Below are the code and all the weights of a small trained network. Each question names an input and a target symbol and asks about switching units off, where a switched-off unit gives its printed mean instead of its output.

import numpy as np


def w(rows, s, z=0):
    codes = np.array(rows[::2]) - 128.0
    scale = np.full(codes.shape[1], s)
    scale[-1] = z or s
    return codes * scale


def f(y):
    return y / 2 * (1 + np.tanh(0.7978845608 * (y + 0.044715 * y**3)))


def softmax(a):
    e = np.exp(a - a.max(-1, keepdims=True))
    return e / e.sum(-1, keepdims=True)


def log_softmax(a):
    a = a - a.max(-1, keepdims=True)
    return a - np.log(np.exp(a).sum(-1, keepdims=True))


def net(x, mask):
    ids = ['αβδζηθλμξπφψω'.index(c) for c in x.split()]
    T = len(ids)
    res = E[ids] + P[:T]
    u = 0
    for l in range(2):
        q, k, v = (res @ M[l].T for M in (Q, K, V))
        z = softmax(np.where(np.tri(T) > 0, q @ k.T / 3**0.5, -1e9)) @ v
        res = res + np.where(mask[u], z, O[l][:, -1]) @ O[l][:, :-1]
        u += 1
        y = f(res @ A[l][:, :-1].T + A[l][:, -1])
        res = res + np.where(mask[u : u + 8], y, B[l][:, -1]) @ B[l][:, :-1]
        u += 8
    return log_softmax(res[-1] @ U[:, :-1].T + U[:, -1])


Q, K, V, O, A, B = {}, {}, {}, {}, {}, {}
E = w([
[202,96,68],'α',
[157,102,7],'β',
[148,120,132],'δ',
[169,151,111],'ζ',
[182,168,82],'η',
[156,138,125],'θ',
[173,155,86],'λ',
[91,219,181],'μ',
[113,64,81],'ξ',
[71,131,215],'π',
[151,138,106],'φ',
[109,120,119],'ψ',
[173,150,128],'ω',
],0.015)
P = w([
[250,132,176],'0',
[65,175,115],'1',
[96,138,53],'2',
[171,98,189],'3',
[77,168,126],'4',
[96,127,58],'5',
[155,109,168],'6',
[95,188,118],'7',
[100,130,53],'8',
[143,113,172],'9',
[102,192,118],'10',
[100,128,57],'11',
[146,112,159],'12',
[105,195,117],'13',
],0.014)
Q[0] = w([
[167,192,90],'L0H0',
[3,185,76],'L0H0',
[173,251,160],'L0H0',
],0.0055)
K[0] = w([
[90,150,119],'L0H0',
[29,177,77],'L0H0',
[105,254,183],'L0H0',
],0.0074)
V[0] = w([
[253,94,14],'L0H0',
[90,67,72],'L0H0',
[243,79,111],'L0H0',
],0.0044)
O[0] = w([
[80,70,76,250],'L0H0',
[148,12,3,112],'L0H0',
[252,55,212,162],'L0H0',
],0.0053,0.0023)
A[0] = w([
[166,114,96,109],'L0N0',
[121,110,47,5],'L0N1',
[86,116,169,99],'L0N2',
[104,25,83,165],'L0N3',
[30,75,126,96],'L0N4',
[209,58,89,120],'L0N5',
[150,220,106,127],'L0N6',
[114,131,253,74],'L0N7',
],0.012,0.0025)
B[0] = w([
[158,175,216,180],'L0N0',
[129,169,135,220],'L0N1',
[135,103,200,122],'L0N2',
[245,175,129,232],'L0N3',
[78,33,35,151],'L0N4',
[135,138,254,255],'L0N5',
[60,72,182,222],'L0N6',
[249,105,118,173],'L0N7',
],0.0059,0.0053)
Q[1] = w([
[176,32,37],'L1H0',
[215,3,158],'L1H0',
[99,53,66],'L1H0',
],0.0051)
K[1] = w([
[163,254,106],'L1H0',
[98,130,187],'L1H0',
[87,247,83],'L1H0',
],0.0059)
V[1] = w([
[76,142,181],'L1H0',
[133,209,99],'L1H0',
[200,255,136],'L1H0',
],0.0058)
O[1] = w([
[131,29,159,108],'L1H0',
[22,176,55,130],'L1H0',
[176,142,254,255],'L1H0',
],0.005,0.0051)
A[1] = w([
[205,75,199,3],'L1N0',
[103,21,160,232],'L1N1',
[146,126,109,181],'L1N2',
[42,86,114,199],'L1N3',
[211,137,144,209],'L1N4',
[155,101,8,79],'L1N5',
[225,88,140,20],'L1N6',
[63,254,157,145],'L1N7',
],0.0096,0.0049)
B[1] = w([
[74,89,78,219],'L1N0',
[179,233,164,153],'L1N1',
[145,171,138,150],'L1N2',
[10,152,138,147],'L1N3',
[127,182,153,254],'L1N4',
[173,37,90,146],'L1N5',
[90,114,138,197],'L1N6',
[154,27,131,192],'L1N7',
],0.012,0.0087)
U = w([
[132,204,246,141],'α',
[251,177,158,161],'β',
[128,145,154,137],'δ',
[87,104,97,84],'ζ',
[100,89,115,90],'η',
[79,133,109,66],'θ',
[157,15,166,2],'λ',
[31,92,89,159],'μ',
[234,35,72,146],'ξ',
[1,218,41,121],'π',
[92,96,117,86],'φ',
[97,84,15,164],'ψ',
[93,86,102,125],'ω',
],0.0073,0.0043)

Each question gives the input, a string of symbols that net reads in full, and the target symbol t.
The units are the heads (3 rows each of Q, K, V and O) and the neurons (one row each of A and B). Each row of codes is followed by its name. A weight is (code - 128) times the scale printed after its matrix; where a second scale follows, it is the last column's (O, A, B and U).
mask holds one flag per unit, layer by layer, with each layer's heads first. A switched-off unit (its flag False) gives its mean, the last column of its rows in O or B, instead of its output. The means were averaged over made-up inputs and are rounded, as every weight is.
A unit's drop is (log p(t) with every unit on - log p(t) with that unit switched off) / (log p(t) with every unit on - log p(t) with every unit switched off).
The circuit of an input: a set's keep is (log p(t) with only the set's units on - log p(t) with every unit switched off) / (log p(t) with every unit on - log p(t) with every unit switched off). Starting from the 12 units with the biggest drops (on a tie, the unit counted first), units are removed one at a time, each time the one whose removal leaves the highest keep (on an exact tie, the one counted first), for as long as the keep stays at least 0.8.
units of the circuit, in order: the units of the circuit, biggest drop first
unit that matters most: the unit with the biggest drop
top k neurons: the k neurons with the biggest drops, biggest first
k most important neurons of layer l: the k neurons of layer l with the biggest drops, biggest first
drop when u is switched off: that unit's drop, to one decimal
input θ ψ β ω β β α β λ, target β: top 2 neurons -> [L1N0 L0N3]
input θ η ξ μ β, target ξ: top 2 neurons -> [L1N5 L0N3]
input β β ω, target β: units of the circuit, in order -> [L1N0 L1N3]
input α β η, target β: unit that matters most -> L0H0
input β ξ ψ, target ψ: top 3 neurons -> [L0N4 L1N5 L0N5]
input φ δ ω θ ψ, target π: units of the circuit, in order -> [L1N3 L0N3 L0N5 L0N7]
input β λ ω β β, target ξ: units of the circuit, in order -> [L1N5 L0N3 L0H0]
input ξ η ω β β ω φ β ζ, target β: top 3 neurons -> [L1N0 L1N3 L1N6]
input μ π ζ ψ β ζ λ ξ ξ α, target α: top 3 neurons -> [L1N4 L0N5 L1N7]
input ω ζ μ η ψ β ξ η ξ, target ξ: top 4 neurons -> [L0N3 L0N4 L1N5 L0N6]
input φ β π η ξ, target ψ: 4 most important neurons of layer 0 -> [L0N4 L0N5 L0N3 L0N6]
input π ψ η δ η β π ω θ θ ξ μ, target μ: 3 most important neurons of layer 1 -> [L1N7 L1N3 L1N4]
input β β β θ β ξ β λ α π β θ, target β: top 2 neurons -> [L1N0 L0N3]
input ψ β ω α μ α ψ ψ ψ μ η ζ ξ, target α: 4 most important neurons of layer 1 -> [L1N1 L1N7 L1N5 L1N4]
input β β δ θ θ α, target α: unit that matters most -> L0N5
input λ θ θ ξ, target α: top 2 neurons -> [L1N1 L1N4]
input φ ξ β φ φ λ, target β: 3 most important neurons of layer 1 -> [L1N0 L1N3 L1N6]
input θ π θ λ π ξ φ θ ψ, target ψ: top 3 neurons -> [L1N5 L0N5 L0N4]
input ξ β ψ π μ μ ω μ δ η δ η μ μ, target λ: top 2 neurons -> [L1N7 L0N6]
input ψ ξ η α μ β ζ π ω ξ, target β: top neuron -> [L1N1]
input β ξ θ ω ψ, target π: top 3 neurons -> [L1N3 L0N4 L0N3]
input μ δ φ ω η α ψ ω ξ ξ ψ ξ β, target α: top 2 neurons -> [L0N5 L1N4]
input ψ δ μ β, target α: drop when L0N5 is switched off -> 0.4
input β π μ φ μ π ω μ φ η β π, target π: drop when L0N3 is switched off -> 0.2
input η η ξ ψ β μ α π π, target π: drop when L0N5 is switched off -> 0.1
